Each row has two labels, one from each of two sets.
+0.18 -0.03 +0.79 -0.06 +0.56 -0.20 -0.14 +0.04 +0.48 +0.32 +0.34 +0.70 +0.97 -0.09 -0.72 -0.17 -0.05 +0.12 +0.66 -0.02 +0.10 +0.03 -0.08 -1.17 -0.04 +0.27 +0.79 +0.05
<80> & M
+0.05 -0.60 +0.87 +0.25 -0.07 -0.35 -1.47 -0.63 +0.35 -0.06 +0.04 +0.52 +0.58 -0.45 +0.02 -0.35 -0.45 +0.03 +0.48 +0.07 +0.18 -0.11 -0.44 -1.68 +0.17 +0.05 +1.00 +0.33
<86> & Y
+0.31 -0.38 +0.42 -0.59 -1.44 +0.10 +0.42 +0.25 +0.15 +0.41 -0.09 -2.25 +0.14 -0.04 +0.88 -1.24 -0.09 +0.06 -0.11 -0.58 -0.16 -0.59 +0.05 +1.21 +0.36 +0.75 +1.38 +0.37
<76> & J
-0.04 -0.47 +1.32 +1.44 -2.20 -0.17 -3.23 -2.07 -0.18 +0.19 +0.02 -2.13 +0.41 +0.04 -1.17 +2.89 +0.72 +0.14 +3.93 -0.53 +0.94 -1.37 +1.63 -1.76 +0.24 -0.55 -0.44 +1.08
<75> & Y
-0.19 -1.11 +0.96 +0.35 -0.36 -0.53 -2.69 -1.65 +1.20 -0.26 -0.10 -1.17 +0.20 -0.11 -0.74 +0.15 +0.09 +0.51 +0.70 +0.13 +0.85 -0.20 +0.50 -2.46 +0.09 -0.12 +0.04 +0.46
<78> & Y
+0.07 -0.41 +0.05 +0.07 -2.14 -0.33 -1.10 -0.04 +0.59 -0.54 -0.45 -0.92 -0.28 +1.47 +0.55 +0.04 +0.34 +0.30 -0.36 +0.12 +0.09 +0.38 -0.20 -1.60 +0.13 +0.52 +0.05 +0.32
<78> & J
-0.38 -0.96 +0.79 +0.57 -1.94 -0.58 -2.32 -0.45 +0.59 -1.22 -0.41 -0.64 +0.35 +0.28 +2.06 -0.05 +0.50 +0.69 -0.37 -0.61 +0.27 -0.74 +0.26 -1.96 +0.44 +1.19 +1.10 +0.25
<80> & J
-0.67 -0.91 +0.56 +0.64 -3.53 -0.64 -4.09 -1.35 +0.70 -1.44 -0.29 -1.45 -0.92 +0.51 +0.53 +0.49 +1.25 +0.61 -0.67 +0.00 +0.35 -0.58 +0.18 -1.93 -0.03 +0.92 -0.36 -0.06
<78> & J
-0.22 +0.50 +1.44 -0.37 -0.44 +0.17 +1.51 +0.95 -0.09 +0.39 +0.49 -0.45 +0.88 -0.06 +0.37 +1.57 -0.69 -0.22 +1.54 -0.05 -0.21 +0.16 +0.04 -1.72 -0.54 -0.10 +0.67 +1.05
<86> & M
-0.18 +0.08 +0.07 -0.73 +1.26 -0.55 +0.53 +0.31 +1.29 -0.18 +0.07 +0.55 -0.45 +0.29 -0.12 -0.74 -0.35 +0.14 -1.23 -0.15 -0.38 +0.14 -0.99 -0.47 -0.06 -0.48 +1.76 -0.44
<78> & M
-0.04 -0.33 +0.47 +0.02 -3.09 +0.51 -1.17 -0.35 -0.06 -0.54 -0.33 -1.13 -0.08 +0.33 +0.09 +0.32 -0.16 +0.17 -0.23 -0.53 +0.29 -0.06 +0.30 -0.39 +0.07 +1.12 +0.28 +0.86
<78> & J
+0.81 +0.80 -1.25 -0.85 -1.40 +1.18 +1.19 +0.93 -0.93 +1.23 +0.28 -0.36 +0.61 -0.49 +0.25 +0.62 -0.71 -1.31 +1.25 +0.42 -0.59 +0.32 +0.03 +0.32 -0.27 +0.74 -1.40 +0.31
<78> & J
+0.34 -1.08 +0.93 -0.31 -1.28 +0.05 +1.21 +0.20 +0.98 -0.05 +0.00 -0.55 +1.00 +0.21 +1.37 -0.23 +0.12 +0.30 +0.69 -0.97 +0.01 -0.74 +0.32 -0.07 -0.92 +0.15 +2.45 +1.60
<76> & J
-0.48 -0.18 +0.40 +0.75 -2.57 -0.45 -3.12 +0.01 -0.24 -0.22 -0.36 -0.63 -0.76 -0.13 -0.36 -0.64 +0.52 +0.90 -0.57 +0.05 +0.37 -0.36 -0.29 -0.53 +0.15 +0.92 -0.45 +0.38
<86> & J
+0.15 +1.13 -0.21 -0.73 -0.56 +0.18 +0.22 -0.35 +1.58 +0.10 +0.02 +0.55 -0.42 -0.32 +0.12 +0.62 -0.15 +0.12 -0.18 -0.49 -0.43 +0.61 -0.30 -2.27 -0.67 +0.23 -0.55 -0.32
<78> & M
+0.07 +0.20 -0.68 +0.66 -1.83 +0.55 +0.39 -0.09 -1.42 +0.08 -0.37 -2.65 -0.23 +0.24 -0.13 +1.11 -0.21 -0.45 +1.31 +0.03 -0.36 -0.42 +0.35 +0.64 -0.15 +0.93 -0.89 +0.59
<76> & J
-1.02 -0.90 +0.63 +1.17 -0.75 -0.14 -0.97 -0.57 -0.08 -1.13 -0.22 +0.19 -0.35 +0.45 +0.07 +0.96 +0.20 +0.05 +0.67 -0.53 +0.51 -0.85 -0.20 -0.50 +0.31 +0.24 +0.71 -0.36
<86> & M
-0.13 -1.42 +1.75 -1.74 -1.52 -0.33 -0.58 -0.35 +2.48 -1.01 +0.54 -2.03 +0.31 -0.04 +1.37 -0.15 -0.48 +0.25 -0.68 -1.46 -0.62 -0.22 -0.31 -1.06 +0.24 +1.10 +4.08 +1.38
<78> & J
-1.01 -1.22 +0.36 +0.21 -1.76 -0.05 -1.63 -0.95 +0.48 -0.85 +0.07 -0.49 -0.02 -0.20 +0.23 +0.49 -0.04 -0.32 +1.92 -1.09 +0.25 -0.52 -0.07 -1.83 -0.26 +1.09 +0.92 +0.16
<78> & J
+0.15 +0.71 -0.17 +0.36 -1.70 -0.35 +0.60 -1.16 +0.30 +0.65 -0.20 +0.10 +0.61 +0.46 -0.06 +2.65 +0.73 -0.04 +2.91 -1.10 -0.13 -0.77 +0.28 -2.46 -0.67 -1.98 -0.87 +0.54
<78> & M
-0.17 +0.05 +0.34 +0.16 -2.18 -0.32 -1.04 -0.41 -0.28 +0.23 -0.02 -1.08 -0.73 +0.06 +0.33 +1.10 +0.31 -0.06 +0.82 -0.14 +0.05 -0.46 +0.10 -0.59 -0.16 +0.75 -0.30 +1.12
<76> & J
+0.27 -1.08 +1.90 +0.42 -0.85 -0.71 -1.67 -0.91 +0.69 +0.08 +0.23 -1.58 +1.06 +0.45 -0.20 +0.01 +0.38 +0.79 +1.46 -0.17 +0.63 -0.40 +0.83 -2.21 +0.05 -0.39 +1.41 +1.71
<76> & Y
+0.23 -2.15 +0.40 +0.16 -2.59 +0.38 -1.86 -0.11 -0.21 -0.37 -0.48 -1.24 -0.56 -0.01 +0.67 -0.04 +0.30 +0.11 -0.06 +0.17 -0.39 -0.39 +0.19 +0.76 +0.11 +0.59 +0.19 +0.33
<76> & J
+0.48 -0.27 +0.11 +1.18 -6.19 +0.13 -2.02 -0.60 -0.77 -0.72 -0.29 -2.00 +0.58 -0.16 +0.60 +3.28 +0.96 +0.19 +2.06 -0.83 +0.14 -1.39 +0.64 -1.74 +0.72 +1.60 -0.73 +1.23
<78> & J
-0.81 -1.33 +1.03 +0.61 +0.96 -0.78 -3.68 -1.62 +0.87 -1.09 -0.19 -1.24 -1.28 +1.10 -0.04 -0.60 +0.53 +0.57 -1.49 +0.48 +0.68 +0.36 -0.42 -1.26 +0.12 -0.30 +0.11 -0.44
<76> & Y
+0.62 -0.19 +0.38 -0.46 +1.77 -0.03 -0.02 +0.75 -0.46 +0.57 +0.40 +0.45 +0.29 -0.01 -0.51 -2.92 -0.57 +0.05 -0.62 -0.25 +0.08 +0.20 -0.01 +0.13 +0.13 -0.49 +0.43 -0.20
<80> & Y
